x =
1481	8682	2548	6579	4235
3380	6679	4237	6178	5125
5566	3967	5906	5190	5733
7025	3075	7951	5659	7432
5455	3611	5302	4562	5010
2604	7291	3349	6093	4476
7634	1517	7543	4240	6470
5191	4490	5674	5448	5695
1901	6376	1009	4004	1817
3430	4827	2465	3753	2627
6671	4150	8400	6729	8373
4803	3263	3620	3245	3113
3788	5922	4301	5695	4876
6844	3410	7942	5906	7558
6513	3428	7290	5559	6907
Indices start at 0.
row 0 col 0 -> 1481
row 8 col 2 -> 1009
row 12 col 4 -> 4876
row 4 col 3 -> 4562
row 8 col 3 -> 4004
row 5 col 4 -> 4476
row 4 col 4 -> 5010
row 0 col 4 -> 4235
row 2 col 4 -> 5733
row 3 col 3 -> 5659
row 2 col 3 -> 5190
row 1 col 4 -> 5125
row 1 col 2 -> 4237
row 12 col 1 -> 5922
row 4 col 2 -> 5302
row 2 col 1 -> 3967
row 3 col 2 -> 7951
row 10 col 1 -> 4150
row 7 col 1 -> 4490
row 6 col 1 -> 1517
row 9 col 1 -> 4827
row 5 col 0 -> 2604
row 2 col 0 -> 5566
row 8 col 1 -> 6376
row 5 col 2 -> 3349
row 13 col 3 -> 5906
row 10 col 0 -> 6671

data = -0.052,0.199,0.163,-0.028,0.059,0.196,-0.138,0.061
data[0] -> -0.052
data[3] -> -0.028
data[5] -> 0.196
data[6] -> -0.138
data[2] -> 0.163

B =
[[ 2.64 -3.15  0.51  2.18 -0.82  1.62  2.37  1.17 -2.01  0.75  3.48 -3.84
  -2.82]
 [-1.17 -0.95  2.51  0.32  2.74 -1.39 -1.67 -2.21  4.28  1.25 -0.40 -5.61
   1.92]
 [ 0.59 -0.27 -2.24  1.99  3.89 -0.44  0.31 -1.01  4.42 -0.95  0.87 -1.12
   1.96]
 [-0.05  0.80  0.08 -0.98  4.21  1.81  5.16 -0.71 -0.72 -2.21 -3.48 -0.31
   2.11]
 [-2.08  1.52  2.73  4.22  7.40  1.62  1.46 -1.39 -1.23 -0.73 -1.48 -3.01
  -3.72]
 [ 7.64  2.00  3.61  1.47 -0.95  1.49  0.98 -1.48 -0.84 -1.06 -0.93 -0.82
   0.14]
 [-1.05 -3.93  2.00 -4.30 -4.05 -2.72 -2.91  0.89 -8.00  0.06 -1.03 -2.73
   0.98]
 [ 1.38  1.66  0.34 -0.41 -0.94 -2.13  4.62 -0.98 -5.20 -2.81 -3.26 -3.44
   0.41]
 [-2.98 -0.85 -2.42  1.51 -0.95  1.74  0.45  2.31  3.75 -1.00  3.89 -2.43
   2.61]
 [-7.79  3.88 -2.69  2.13 -0.16  1.05 -1.93  1.53 -8.70  2.55  3.01 -0.68
   0.64]
 [ 3.83  3.51 -0.09  0.37 -4.87 -1.29  1.56 -0.27 -3.60 -3.36  1.30 -0.47
   2.87]
 [-2.11 -3.12  1.49  1.88  0.61  1.32  1.59 -1.53 -6.77  0.21 -0.78 -4.23
   0.49]]
Rows and columns are counted from 0.
row 0 col 0 => 2.64
row 6 col 12 => 0.98
row 9 col 10 => 3.01
row 5 col 11 => -0.82
row 5 col 3 => 1.47
row 2 col 11 => -1.12
row 10 col 12 => 2.87
row 11 col 4 => 0.61
row 3 col 8 => -0.72
row 2 col 3 => 1.99
row 10 col 3 => 0.37
row 7 col 3 => -0.41
row 11 col 2 => 1.49
row 6 col 8 => -8.00
row 2 col 10 => 0.87
row 10 col 5 => -1.29
row 0 col 10 => 3.48
row 2 col 4 => 3.89
row 2 col 12 => 1.96
row 5 col 0 => 7.64
row 3 col 7 => -0.71
row 9 col 6 => -1.93
row 11 col 6 => 1.59
row 5 col 2 => 3.61
row 6 col 7 => 0.89
row 7 col 4 => -0.94
row 5 col 9 => -1.06
row 11 col 12 => 0.49
row 11 col 7 => -1.53
row 3 col 11 => -0.31
row 9 col 12 => 0.64
row 7 col 12 => 0.41
row 9 col 2 => -2.69
row 8 col 11 => -2.43
row 3 col 3 => -0.98
row 3 col 4 => 4.21
row 3 col 2 => 0.08
row 7 col 11 => -3.44

m =
[-0.201 -0.204  0.050  0.128  0.088 -0.156 -0.158  0.074 -0.037 -0.043
  0.071 -0.092]
m[0]	-0.201
m[1]	-0.204
m[10]	0.071
m[9]	-0.043
m[5]	-0.156
m[11]	-0.092
m[6]	-0.158

M =
[[ 0.20 -0.05 -0.16  0.01]
 [ 0.20 -0.05 -0.17  0.02]
 [-0.07  0.12  0.15  0.10]
 [-0.10  0.15  0.17  0.07]
 [ 0.17 -0.09 -0.11  0.00]
 [ 0.12 -0.06 -0.11 -0.06]
 [ 0.19 -0.08 -0.16 -0.14]
 [-0.13  0.13  0.23  0.21]
 [-0.10  0.15  0.22  0.22]]
M[0, 0] = 0.20
M[-9] = [0.20, -0.05, -0.16, 0.01]
M[:, 0] = [0.20, 0.20, -0.07, -0.10, 0.17, 0.12, 0.19, -0.13, -0.10]
M[-1, 0] = -0.10
M[3, 3] = 0.07
M[-3, 0] = 0.19
M[6, 3] = -0.14
M[7, -1] = 0.21
M[6, 2] = -0.16
M[-6, 2] = 0.17
M[:, -2] = [-0.16, -0.17, 0.15, 0.17, -0.11, -0.11, -0.16, 0.23, 0.22]
M[5] = [0.12, -0.06, -0.11, -0.06]
M[6, -3] = -0.08
M[-6, -4] = -0.10
M[0, -2] = -0.16
M[7, -2] = 0.23
M[-1, 3] = 0.22
M[:, 3] = [0.01, 0.02, 0.10, 0.07, 0.00, -0.06, -0.14, 0.21, 0.22]
M[-8, 3] = 0.02
M[2, 3] = 0.10
M[1, 1] = -0.05
M[-5, -2] = -0.11
M[-4, 2] = -0.11

A = ((304, 865, 443, 305, 171, 42, 294, 502, 349, 487, 645, 279), (420, 764, 173, 84, 150, 265, 389, 544, 470, 323, 509, 640))
A[0,0]	304
A[1,3]	84
A[1,2]	173
A[0,9]	487
A[0,10]	645
A[1]	[420, 764, 173, 84, 150, 265, 389, 544, 470, 323, 509, 640]
A[1,9]	323
A[:, 11]	[279, 640]
A[0,1]	865
A[1,0]	420

X =
[[ -6.0  -6.9  -9.4 -14.6  -0.9 -11.2]
 [ 13.4 -22.7   6.6 -13.3   6.9  19.8]
 [-16.5 -14.0 -23.2 -19.8   3.4  -1.4]]
X[0,0] => -6.0
X[2,0] => -16.5
X[1,3] => -13.3
X[:, 0] => [-6.0, 13.4, -16.5]
X[:, 2] => [-9.4, 6.6, -23.2]
X[0,1] => -6.9
X[2,3] => -19.8
X[:, 3] => [-14.6, -13.3, -19.8]
X[2,4] => 3.4
X[2,2] => -23.2
X[:, 5] => [-11.2, 19.8, -1.4]
X[2,5] => -1.4
X[0,4] => -0.9
X[2] => [-16.5, -14.0, -23.2, -19.8, 3.4, -1.4]
